Below is a small trained network, with its code and all its weights. Each question gives an input and a target symbol and asks what happens when units are switched off, that is, made to give their printed mean instead of their output.

import numpy as np


def w(rows, s, z=0):
    codes = np.array(rows[::2]) - 128.0
    scale = np.full(codes.shape[1], s)
    scale[-1] = z or s
    return codes * scale


def norm(h):
    return h / np.sqrt((h * h).mean(-1, keepdims=True) + 1e-5)


def f(y):
    return np.maximum(y, 0)


def softmax(a):
    e = np.exp(a - a.max(-1, keepdims=True))
    return e / e.sum(-1, keepdims=True)


def log_softmax(a):
    a = a - a.max(-1, keepdims=True)
    return a - np.log(np.exp(a).sum(-1, keepdims=True))


def net(x, mask):
    ids = ['αγδεζηλμπσψω'.index(c) for c in x.split()]
    T = len(ids)
    res = E[ids] + P[:T]
    r = norm(res)
    for j in range(3):
        rows = slice(4 * j, 4 * j + 4)
        q, k, v = (r @ M[0][rows].T for M in (Q, K, V))
        z = softmax(np.where(np.tri(T) > 0, q @ k.T / 4**0.5, -1e9)) @ v
        o = O[0][rows]
        res = res + np.where(mask[j], z, o[:, -1]) @ o[:, :-1]
    y = f(norm(res) @ A[0][:, :-1].T + A[0][:, -1])
    res = res + np.where(mask[3:27], y, B[0][:, -1]) @ B[0][:, :-1]
    return log_softmax(norm(res)[-1] @ U[:, :-1].T + U[:, -1])


Q, K, V, O, A, B = {}, {}, {}, {}, {}, {}
E = w([
[97,117,147,89],'α',
[103,117,132,102],'γ',
[55,253,175,107],'δ',
[158,46,150,164],'ε',
[92,128,137,98],'ζ',
[183,171,181,163],'η',
[99,116,151,108],'λ',
[97,123,162,110],'μ',
[215,253,138,103],'π',
[116,116,150,102],'σ',
[99,127,155,92],'ψ',
[112,119,141,88],'ω',
],0.0032)
P = w([
[215,146,2,246],'0',
[178,133,221,68],'1',
[185,140,230,70],'2',
[212,152,229,54],'3',
[202,159,230,48],'4',
[227,178,220,42],'5',
[231,191,222,34],'6',
[220,188,213,38],'7',
[227,185,213,21],'8',
],0.00073)
Q[0] = w([
[150,102,122,246],'h0',
[99,62,121,39],'h0',
[102,196,93,164],'h0',
[143,132,109,247],'h0',
[173,91,109,141],'h1',
[145,145,81,149],'h1',
[123,65,159,104],'h1',
[102,81,172,102],'h1',
[138,170,137,146],'h2',
[164,95,123,154],'h2',
[110,120,112,96],'h2',
[125,105,111,98],'h2',
],0.012)
K[0] = w([
[161,66,247,86],'h0',
[67,63,7,187],'h0',
[109,198,182,44],'h0',
[155,98,255,66],'h0',
[182,94,147,114],'h1',
[166,149,196,98],'h1',
[109,28,67,159],'h1',
[90,73,65,146],'h1',
[145,147,150,94],'h2',
[127,91,114,84],'h2',
[105,151,99,168],'h2',
[87,130,91,175],'h2',
],0.0087)
V[0] = w([
[96,223,84,4],'h0',
[164,91,156,5],'h0',
[2,176,172,162],'h0',
[147,123,47,82],'h0',
[124,148,106,69],'h1',
[126,114,57,149],'h1',
[121,106,85,148],'h1',
[170,128,219,97],'h1',
[114,121,80,147],'h2',
[118,146,85,165],'h2',
[175,107,193,130],'h2',
[101,98,178,131],'h2',
],0.0032)
O[0] = w([
[37,99,78,153,246],'h0',
[155,70,46,131,121],'h0',
[92,172,160,254,133],'h0',
[89,133,64,72,172],'h0',
[151,108,112,143,194],'h1',
[149,145,70,105,75],'h1',
[136,147,84,124,87],'h1',
[97,111,187,125,176],'h1',
[142,129,182,116,3],'h2',
[124,120,182,122,2],'h2',
[135,114,85,157,224],'h2',
[138,147,100,130,184],'h2',
],0.0039,0.00095)
A[0] = w([
[193,213,140,134,80],'n0',
[119,204,133,177,8],'n1',
[81,162,77,95,74],'n2',
[66,140,68,107,78],'n3',
[160,156,153,161,41],'n4',
[184,122,170,163,34],'n5',
[98,163,79,92,115],'n6',
[183,89,175,138,118],'n7',
[163,169,178,85,136],'n8',
[160,60,148,125,31],'n9',
[222,209,137,122,39],'n10',
[180,51,125,101,127],'n11',
[96,155,88,90,23],'n12',
[166,105,191,254,9],'n13',
[110,166,177,159,180],'n14',
[150,157,161,92,109],'n15',
[85,149,129,198,138],'n16',
[171,80,64,137,187],'n17',
[215,108,109,93,18],'n18',
[106,108,165,142,206],'n19',
[133,134,113,91,14],'n20',
[143,69,179,173,158],'n21',
[204,214,117,114,24],'n22',
[155,160,167,94,134],'n23',
],0.004,0.0016)
B[0] = w([
[79,177,58,76,239],'n0',
[124,72,220,89,170],'n1',
[173,130,160,186,191],'n2',
[161,127,104,191,203],'n3',
[163,133,74,129,161],'n4',
[160,42,77,112,168],'n5',
[180,138,157,169,198],'n6',
[160,87,164,174,189],'n7',
[132,108,98,190,253],'n8',
[51,90,174,169,141],'n9',
[50,167,93,91,243],'n10',
[72,167,176,170,176],'n11',
[191,169,139,196,159],'n12',
[196,246,63,39,179],'n13',
[172,66,110,102,233],'n14',
[125,104,105,182,202],'n15',
[72,144,170,109,186],'n16',
[140,63,191,124,178],'n17',
[76,148,253,153,163],'n18',
[121,117,95,96,193],'n19',
[217,135,112,126,133],'n20',
[192,152,97,161,183],'n21',
[49,157,72,73,215],'n22',
[134,106,109,185,226],'n23',
],0.0034,0.0021)
U = w([
[59,52,152,57,161],'α',
[142,44,53,83,104],'γ',
[45,177,219,153,126],'δ',
[180,60,205,163,251],'ε',
[178,221,201,152,75],'ζ',
[249,172,75,126,117],'η',
[178,98,146,28,109],'λ',
[148,182,192,45,88],'μ',
[70,197,51,81,147],'π',
[134,176,118,236,71],'σ',
[53,79,100,198,140],'ψ',
[147,71,68,193,137],'ω',
],0.012,0.0027)

Each question gives the input, a string of symbols that net reads in full, and the target symbol t.
The units are the heads (4 rows each of Q, K, V and O) and the neurons (one row each of A and B). Each row of codes is followed by its name. A weight is (code - 128) times the scale printed after its matrix; where a second scale follows, it is the last column's (O, A, B and U).
mask holds one flag per unit, heads first, then neurons. A switched-off unit (its flag False) gives its mean, the last column of its rows in O or B, instead of its output. The means were averaged over made-up inputs and are rounded, as every weight is.
A unit's drop is (log p(t) with every unit on - log p(t) with that unit switched off) / (log p(t) with every unit on - log p(t) with every unit switched off).
The circuit of an input: a set's keep is (log p(t) with only the set's units on - log p(t) with every unit switched off) / (log p(t) with every unit on - log p(t) with every unit switched off). Starting from the 12 units with the biggest drops (on a tie, the unit counted first), units are removed one at a time, each time the one whose removal leaves the highest keep (on an exact tie, the one counted first), for as long as the keep stays at least 0.8.
units of the circuit, in order: the units of the circuit, biggest drop first
unit that matters most: the unit with the biggest drop
which heads matter: for each layer, one digit per head in row order, 1 if its drop is at least 0.15 and else 0, layers parted by /
drop when u is switched off: that unit's drop, to one decimal
input μ σ μ λ λ γ η, target η: units of the circuit, in order	(n13 h0)
input μ γ ψ σ, target ζ: units of the circuit, in order	(h0)
input η γ λ σ η η λ ω, target ε: which heads matter	110
input π δ ψ γ σ ψ π μ, target α: which heads matter	110
input λ δ λ η, target η: units of the circuit, in order	(n13 n5)
input π δ δ ω ε ω, target α: which heads matter	110
input γ μ ε α ε λ γ μ, target η: which heads matter	000
input η ψ ψ, target ε: which heads matter	100
input γ ω σ π γ π ε σ, target η: which heads matter	000
input π ψ λ π π α σ γ, target α: which heads matter	010
input α γ α ζ γ η ψ η α, target ω: which heads matter	100
input λ π ω λ ψ λ μ, target π: which heads matter	110
input γ ζ γ, target η: which heads matter	010
input η ψ α α μ α π ψ, target ε: unit that matters most	h1
input σ ω γ η ζ, target λ: which heads matter	100
input ψ ζ α ψ ω, target ψ: which heads matter	100
input δ λ ψ ω σ ε λ π ω, target δ: which heads matter	100
input η ε α η γ, target ε: drop when h0 is switched off	0.6
input ψ π μ σ ε ψ, target ψ: drop when h0 is switched off	0.4
input σ ζ ψ ψ π ψ δ σ, target λ: units of the circuit, in order	(h0)
input γ ω ω μ, target η: drop when h1 is switched off	0.2
